Below is a small trained network, with its code and all its weights. Each question gives an input and a target symbol and asks what happens when units are switched off, that is, made to give their printed mean instead of their output.

import numpy as np


def w(rows, s, z=0):
    codes = np.array(rows[::2]) - 128.0
    scale = np.full(codes.shape[1], s)
    scale[-1] = z or s
    return codes * scale


def f(y):
    return y / 2 * (1 + np.tanh(0.7978845608 * (y + 0.044715 * y**3)))


def softmax(a):
    e = np.exp(a - a.max(-1, keepdims=True))
    return e / e.sum(-1, keepdims=True)


def log_softmax(a):
    a = a - a.max(-1, keepdims=True)
    return a - np.log(np.exp(a).sum(-1, keepdims=True))


def net(x, mask):
    ids = ['αγδεζηθλμξπστφω'.index(c) for c in x.split()]
    T = len(ids)
    res = E[ids] + P[:T]
    q, k, v = (res @ M[0].T for M in (Q, K, V))
    z = softmax(np.where(np.tri(T) > 0, q @ k.T / 4**0.5, -1e9)) @ v
    res = res + np.where(mask[0], z, O[0][:, -1]) @ O[0][:, :-1]
    y = f(res @ A[0][:, :-1].T + A[0][:, -1])
    res = res + np.where(mask[1:13], y, B[0][:, -1]) @ B[0][:, :-1]
    return log_softmax(res[-1] @ U[:, :-1].T + U[:, -1])


Q, K, V, O, A, B = {}, {}, {}, {}, {}, {}
E = w([
[76,100,162,77,124],'α',
[79,138,85,206,73],'γ',
[56,96,197,54,156],'δ',
[64,194,96,205,106],'ε',
[90,81,63,196,119],'ζ',
[106,63,66,213,69],'η',
[92,97,186,65,103],'θ',
[85,78,48,196,149],'λ',
[52,40,73,191,121],'μ',
[73,132,51,194,218],'ξ',
[69,91,73,193,156],'π',
[131,199,247,167,109],'σ',
[211,197,60,168,196],'τ',
[2,107,179,197,231],'φ',
[213,208,131,190,146],'ω',
],0.016)
P = w([
[62,236,160,101,75],'0',
[80,193,153,144,86],'1',
[93,162,150,167,104],'2',
[107,134,160,183,116],'3',
[132,106,165,195,121],'4',
[153,84,174,199,137],'5',
[174,62,178,206,153],'6',
[198,31,180,208,155],'7',
[207,11,187,207,177],'8',
],0.012)
Q[0] = w([
[69,77,148,157,131],'head 1',
[172,142,86,117,71],'head 1',
[121,129,40,1,128],'head 1',
[77,101,82,145,145],'head 1',
],0.013)
K[0] = w([
[138,102,158,254,211],'head 1',
[26,195,115,101,131],'head 1',
[29,239,57,95,16],'head 1',
[186,212,220,216,176],'head 1',
],0.0084)
V[0] = w([
[123,127,249,194,68],'head 1',
[177,7,134,114,8],'head 1',
[2,67,39,127,128],'head 1',
[64,80,191,46,171],'head 1',
],0.0092)
O[0] = w([
[114,178,73,73,206,253],'head 1',
[66,209,145,138,85,81],'head 1',
[95,101,198,168,171,128],'head 1',
[125,158,128,245,223,116],'head 1',
],0.012,0.013)
A[0] = w([
[140,163,248,46,43,127],'neuron 1',
[226,117,213,12,164,137],'neuron 2',
[119,183,189,86,144,69],'neuron 3',
[199,61,254,116,125,216],'neuron 4',
[95,201,86,166,103,150],'neuron 5',
[136,57,158,70,189,169],'neuron 6',
[77,84,244,184,131,133],'neuron 7',
[110,120,151,11,117,209],'neuron 8',
[140,147,40,61,158,2],'neuron 9',
[220,123,72,139,106,175],'neuron 10',
[122,129,109,218,134,3],'neuron 11',
[154,192,209,86,217,115],'neuron 12',
],0.0095,0.007)
B[0] = w([
[40,36,170,96,121,151],'neuron 1',
[64,181,163,209,49,188],'neuron 2',
[135,95,113,122,254,160],'neuron 3',
[149,56,100,89,80,198],'neuron 4',
[62,54,102,121,129,174],'neuron 5',
[124,217,104,124,84,211],'neuron 6',
[153,109,146,150,140,252],'neuron 7',
[158,210,168,126,169,197],'neuron 8',
[155,97,163,183,92,237],'neuron 9',
[67,121,170,68,166,186],'neuron 10',
[150,202,209,100,121,145],'neuron 11',
[166,100,110,102,80,244],'neuron 12',
],0.01,0.011)
U = w([
[157,112,117,144,143,192],'α',
[155,154,146,97,131,97],'γ',
[226,127,129,149,224,29],'δ',
[192,155,128,36,121,230],'ε',
[113,122,134,93,133,87],'ζ',
[98,136,167,32,184,2],'η',
[124,91,13,56,195,216],'θ',
[171,80,118,11,101,89],'λ',
[196,78,182,30,181,92],'μ',
[170,126,115,162,36,127],'ξ',
[154,118,140,98,113,116],'π',
[160,224,112,118,131,222],'σ',
[63,127,121,89,82,36],'τ',
[255,76,87,155,94,160],'φ',
[70,164,159,206,108,80],'ω',
],0.0084,0.0045)

Each question gives the input, a string of symbols that net reads in full, and the target symbol t.
The units are the heads (4 rows each of Q, K, V and O) and the neurons (one row each of A and B). Each row of codes is followed by its name. A weight is (code - 128) times the scale printed after its matrix; where a second scale follows, it is the last column's (O, A, B and U).
mask holds one flag per unit, heads first, then neurons. A switched-off unit (its flag False) gives its mean, the last column of its rows in O or B, instead of its output. The means were averaged over made-up inputs and are rounded, as every weight is.
A unit's drop is (log p(t) with every unit on - log p(t) with that unit switched off) / (log p(t) with every unit on - log p(t) with every unit switched off).
The circuit of an input: a set's keep is (log p(t) with only the set's units on - log p(t) with every unit switched off) / (log p(t) with every unit on - log p(t) with every unit switched off). Starting from the 12 units with the biggest drops (on a tie, the unit counted first), units are removed one at a time, each time the one whose removal leaves the highest keep (on an exact tie, the one counted first), for as long as the keep stays at least 0.8.
circuit, biggest first: the units of the circuit, biggest drop first
most important unit: the unit with the biggest drop
top k neurons: the k neurons with the biggest drops, biggest first
drop of u: that unit's drop, to one decimal
input σ σ σ ε δ γ ξ μ, target φ: top neuron => neuron 4
input ε λ μ σ μ π τ μ, target λ: circuit, biggest first => head 1; neuron 10
input μ ω α σ σ ξ σ, target ξ: circuit, biggest first => neuron 2; head 1; neuron 4
input ε σ σ η ξ π, target φ: circuit, biggest first => head 1; neuron 10; neuron 4
input ξ μ ξ σ, target ξ: top 3 neurons => neuron 2; neuron 4; neuron 10
input σ φ μ σ μ ε ε ξ γ, target φ: circuit, biggest first => head 1; neuron 4
input η η φ ε σ ω γ, target ε: circuit, biggest first => head 1; neuron 8
input ε η γ, target τ: top 2 neurons => neuron 1; neuron 5
input μ σ δ σ ε μ η ε, target ω: top 3 neurons => neuron 4; neuron 12; neuron 10
input ε σ δ σ γ, target θ: top 2 neurons => neuron 5; neuron 2
input δ σ η θ μ ζ, target ω: top 3 neurons => neuron 12; neuron 4; neuron 3
input ε σ ε ω δ, target ω: top 4 neurons => neuron 2; neuron 1; neuron 8; neuron 9
input η σ σ σ λ α ω ε, target ε: top 2 neurons => neuron 8; neuron 10
input δ σ σ η ε, target θ: top 2 neurons => neuron 5; neuron 2
input δ π ε λ γ ξ α, target ξ: top 3 neurons => neuron 2; neuron 6; neuron 4
input φ σ δ, target σ: most important unit => neuron 6
input σ δ π μ μ μ σ, target μ: top 2 neurons => neuron 3; neuron 1
input ω σ α δ λ σ σ μ, target θ: top 2 neurons => neuron 2; neuron 10
input λ μ ξ, target φ: drop of head 1 => 1.0
input ξ δ γ μ, target ω: drop of neuron 4 => 0.0
input σ σ π ξ ξ α ε, target φ: drop of neuron 7 => 0.1
